Below are the code and all the weights of a small trained network. Each question names an input and a target symbol and asks about switching units off, where a switched-off unit gives its printed mean instead of its output.

import numpy as np


def w(rows, s, z=0):
    codes = np.array(rows[::2]) - 128.0
    scale = np.full(codes.shape[1], s)
    scale[-1] = z or s
    return codes * scale


def f(y):
    return np.maximum(y, 0)


def softmax(a):
    e = np.exp(a - a.max(-1, keepdims=True))
    return e / e.sum(-1, keepdims=True)


def log_softmax(a):
    a = a - a.max(-1, keepdims=True)
    return a - np.log(np.exp(a).sum(-1, keepdims=True))


def net(x, mask):
    ids = ['αδζηθλπστφψω'.index(c) for c in x.split()]
    T = len(ids)
    res = E[ids] + P[:T]
    u = 0
    for l in range(2):
        r = res
        for j in range(2):
            rows = slice(3 * j, 3 * j + 3)
            q, k, v = (r @ M[l][rows].T for M in (Q, K, V))
            z = softmax(np.where(np.tri(T) > 0, q @ k.T / 3**0.5, -1e9)) @ v
            o = O[l][rows]
            res = res + np.where(mask[u + j], z, o[:, -1]) @ o[:, :-1]
        u += 2
        y = f(res @ A[l][:, :-1].T + A[l][:, -1])
        res = res + np.where(mask[u : u + 8], y, B[l][:, -1]) @ B[l][:, :-1]
        u += 8
    return log_softmax(res[-1] @ U[:, :-1].T + U[:, -1])


Q, K, V, O, A, B = {}, {}, {}, {}, {}, {}
E = w([
[95,137,120],'α',
[162,179,151],'δ',
[123,115,173],'ζ',
[146,189,122],'η',
[50,145,94],'θ',
[127,108,147],'λ',
[144,167,107],'π',
[67,161,96],'σ',
[142,122,152],'τ',
[138,133,131],'φ',
[157,5,96],'ψ',
[133,26,58],'ω',
],0.021)
P = w([
[62,81,142],'0',
[197,157,2],'1',
[156,141,158],'2',
[66,85,139],'3',
[182,154,20],'4',
[158,141,159],'5',
[68,86,139],'6',
[171,159,18],'7',
[159,141,159],'8',
[68,85,138],'9',
[164,163,18],'10',
[158,143,159],'11',
[68,85,137],'12',
],0.01)
Q[0] = w([
[63,79,78],'0.h0',
[79,112,140],'0.h0',
[67,26,223],'0.h0',
[65,56,1],'0.h1',
[172,208,222],'0.h1',
[169,151,133],'0.h1',
],0.0081)
K[0] = w([
[69,64,85],'0.h0',
[88,116,134],'0.h0',
[1,105,239],'0.h0',
[33,206,63],'0.h1',
[196,54,137],'0.h1',
[136,115,61],'0.h1',
],0.0092)
V[0] = w([
[128,183,66],'0.h0',
[165,168,183],'0.h0',
[2,19,248],'0.h0',
[56,230,154],'0.h1',
[215,103,188],'0.h1',
[134,51,92],'0.h1',
],0.0032)
O[0] = w([
[133,113,180,174],'0.h0',
[126,126,98,63],'0.h0',
[80,46,198,103],'0.h0',
[146,128,254,173],'0.h1',
[148,147,223,2],'0.h1',
[241,220,72,150],'0.h1',
],0.0034,0.002)
A[0] = w([
[186,103,105,198],'0.n0',
[64,103,186,185],'0.n1',
[127,150,191,187],'0.n2',
[128,55,65,151],'0.n3',
[91,5,151,162],'0.n4',
[91,104,202,2],'0.n5',
[220,95,162,157],'0.n6',
[152,192,102,192],'0.n7',
],0.013,0.0058)
B[0] = w([
[150,160,87,197],'0.n0',
[139,174,68,222],'0.n1',
[152,173,215,174],'0.n2',
[254,117,127,216],'0.n3',
[162,75,74,254],'0.n4',
[149,44,218,142],'0.n5',
[159,140,17,179],'0.n6',
[102,53,166,226],'0.n7',
],0.011,0.0072)
Q[1] = w([
[116,92,111],'1.h0',
[79,179,23],'1.h0',
[97,87,118],'1.h0',
[51,181,81],'1.h1',
[142,215,149],'1.h1',
[106,2,137],'1.h1',
],0.0076)
K[1] = w([
[113,140,156],'1.h0',
[52,210,193],'1.h0',
[139,142,86],'1.h0',
[89,140,17],'1.h1',
[197,70,44],'1.h1',
[67,255,232],'1.h1',
],0.0084)
V[1] = w([
[235,199,32],'1.h0',
[90,213,221],'1.h0',
[28,253,231],'1.h0',
[163,114,102],'1.h1',
[97,136,73],'1.h1',
[14,236,204],'1.h1',
],0.0035)
O[1] = w([
[146,158,121,183],'1.h0',
[168,61,145,72],'1.h0',
[155,253,122,45],'1.h0',
[129,215,105,162],'1.h1',
[47,158,123,138],'1.h1',
[81,55,106,6],'1.h1',
],0.0048,0.013)
A[1] = w([
[131,202,93,87],'1.n0',
[160,185,65,165],'1.n1',
[187,89,147,135],'1.n2',
[36,175,98,98],'1.n3',
[205,95,161,130],'1.n4',
[169,179,247,132],'1.n5',
[89,195,254,129],'1.n6',
[64,105,176,254],'1.n7',
],0.012,0.0094)
B[1] = w([
[69,90,144,166],'1.n0',
[107,154,69,250],'1.n1',
[91,165,205,196],'1.n2',
[66,82,188,153],'1.n3',
[69,116,172,203],'1.n4',
[70,15,124,169],'1.n5',
[248,76,78,161],'1.n6',
[205,252,218,159],'1.n7',
],0.011,0.015)
U = w([
[212,202,38,171],'α',
[232,173,151,95],'δ',
[212,88,136,87],'ζ',
[37,139,147,96],'η',
[129,148,157,232],'θ',
[82,84,194,143],'λ',
[114,53,102,156],'π',
[166,253,158,147],'σ',
[168,185,106,250],'τ',
[112,50,42,2],'φ',
[81,181,223,79],'ψ',
[100,41,158,32],'ω',
],0.014,0.0073)

Each question gives the input, a string of symbols that net reads in full, and the target symbol t.
The units are the heads (3 rows each of Q, K, V and O) and the neurons (one row each of A and B). Each row of codes is followed by its name. A weight is (code - 128) times the scale printed after its matrix; where a second scale follows, it is the last column's (O, A, B and U).
mask holds one flag per unit, layer by layer, with each layer's heads first. A switched-off unit (its flag False) gives its mean, the last column of its rows in O or B, instead of its output. The means were averaged over made-up inputs and are rounded, as every weight is.
A unit's drop is (log p(t) with every unit on - log p(t) with that unit switched off) / (log p(t) with every unit on - log p(t) with every unit switched off).
The circuit of an input: a set's keep is (log p(t) with only the set's units on - log p(t) with every unit switched off) / (log p(t) with every unit on - log p(t) with every unit switched off). Starting from the 12 units with the biggest drops (on a tie, the unit counted first), units are removed one at a time, each time the one whose removal leaves the highest keep (on an exact tie, the one counted first), for as long as the keep stays at least 0.8.
units of the circuit, in order: the units of the circuit, biggest drop first
unit that matters most: the unit with the biggest drop
k most important neurons: the k neurons with the biggest drops, biggest first
k most important neurons of layer l: the k neurons of layer l with the biggest drops, biggest first
which heads matter: for each layer, one digit per head in row order, 1 if its drop is at least 0.15 and else 0, layers parted by /
input σ ω λ σ φ α θ σ η, target π: 2 most important neurons of layer 0	0.n4, 0.n7
input ζ λ φ ω τ η π ζ ζ, target π: unit that matters most	0.n7
input λ σ δ α φ τ λ σ λ λ σ λ ω, target ω: units of the circuit, in order	1.n2, 0.n3, 1.n4, 0.n4
input σ θ ψ π, target σ: 2 most important neurons of layer 0	0.n1, 0.n0
input ζ σ σ, target σ: which heads matter	00 / 01
input ψ σ θ θ φ τ σ ζ δ σ ζ ζ, target φ: 4 most important neurons	1.n5, 0.n7, 0.n6, 0.n3
input τ σ ζ σ ζ τ ζ σ ζ, target λ: units of the circuit, in order	0.n2, 1.n5
input ζ π θ ω α θ σ α φ, target π: which heads matter	00 / 01
input ζ τ η σ ψ σ ω θ α α σ σ π, target σ: 2 most important neurons	0.n1, 1.n7
input η π σ ζ φ λ τ σ σ θ α θ, target ψ: units of the circuit, in order	0.n3, 1.n7, 0.n4
input σ α λ σ θ λ ω ζ τ α σ λ δ, target ζ: 3 most important neurons of layer 0	0.n4, 0.n2, 0.n1
input τ λ α λ σ φ ζ δ σ λ λ η, target ζ: 3 most important neurons of layer 0	0.n4, 0.n7, 0.n3
input θ φ α δ ζ α π ζ ζ θ σ α, target δ: 4 most important neurons of layer 1	1.n6, 1.n7, 1.n1, 1.n4
input δ δ ω η α τ φ ω σ φ σ σ, target π: 4 most important neurons of layer 0	0.n4, 0.n3, 0.n5, 0.n6
input φ π ζ λ τ ψ σ ψ η σ σ τ, target φ: 3 most important neurons	1.n5, 0.n4, 0.n6
input ψ δ δ, target φ: which heads matter	00 / 01
input ψ ω σ δ ζ τ, target π: 4 most important neurons of layer 0	0.n4, 0.n3, 0.n1, 0.n2
input λ λ η λ τ α τ σ α, target δ: which heads matter	00 / 00
input ζ ζ ψ τ δ ω ψ λ δ λ λ π, target φ: 2 most important neurons	1.n5, 0.n3
input ω σ α σ ζ ζ ψ ψ σ δ ζ α, target φ: 3 most important neurons	0.n4, 1.n5, 0.n3
input π ω ζ ζ σ ζ α η σ η, target δ: unit that matters most	0.n1
input ω ψ λ λ σ ζ, target φ: 3 most important neurons of layer 0	0.n3, 0.n6, 0.n7
input ω η τ η ψ, target α: 4 most important neurons of layer 0	0.n6, 0.n0, 0.n7, 0.n5
input φ φ θ σ ζ α σ σ α δ ω, target α: 4 most important neurons of layer 0	0.n0, 0.n7, 0.n5, 0.n2
input τ λ φ τ π η ψ π η, target φ: 2 most important neurons of layer 1	1.n5, 1.n6
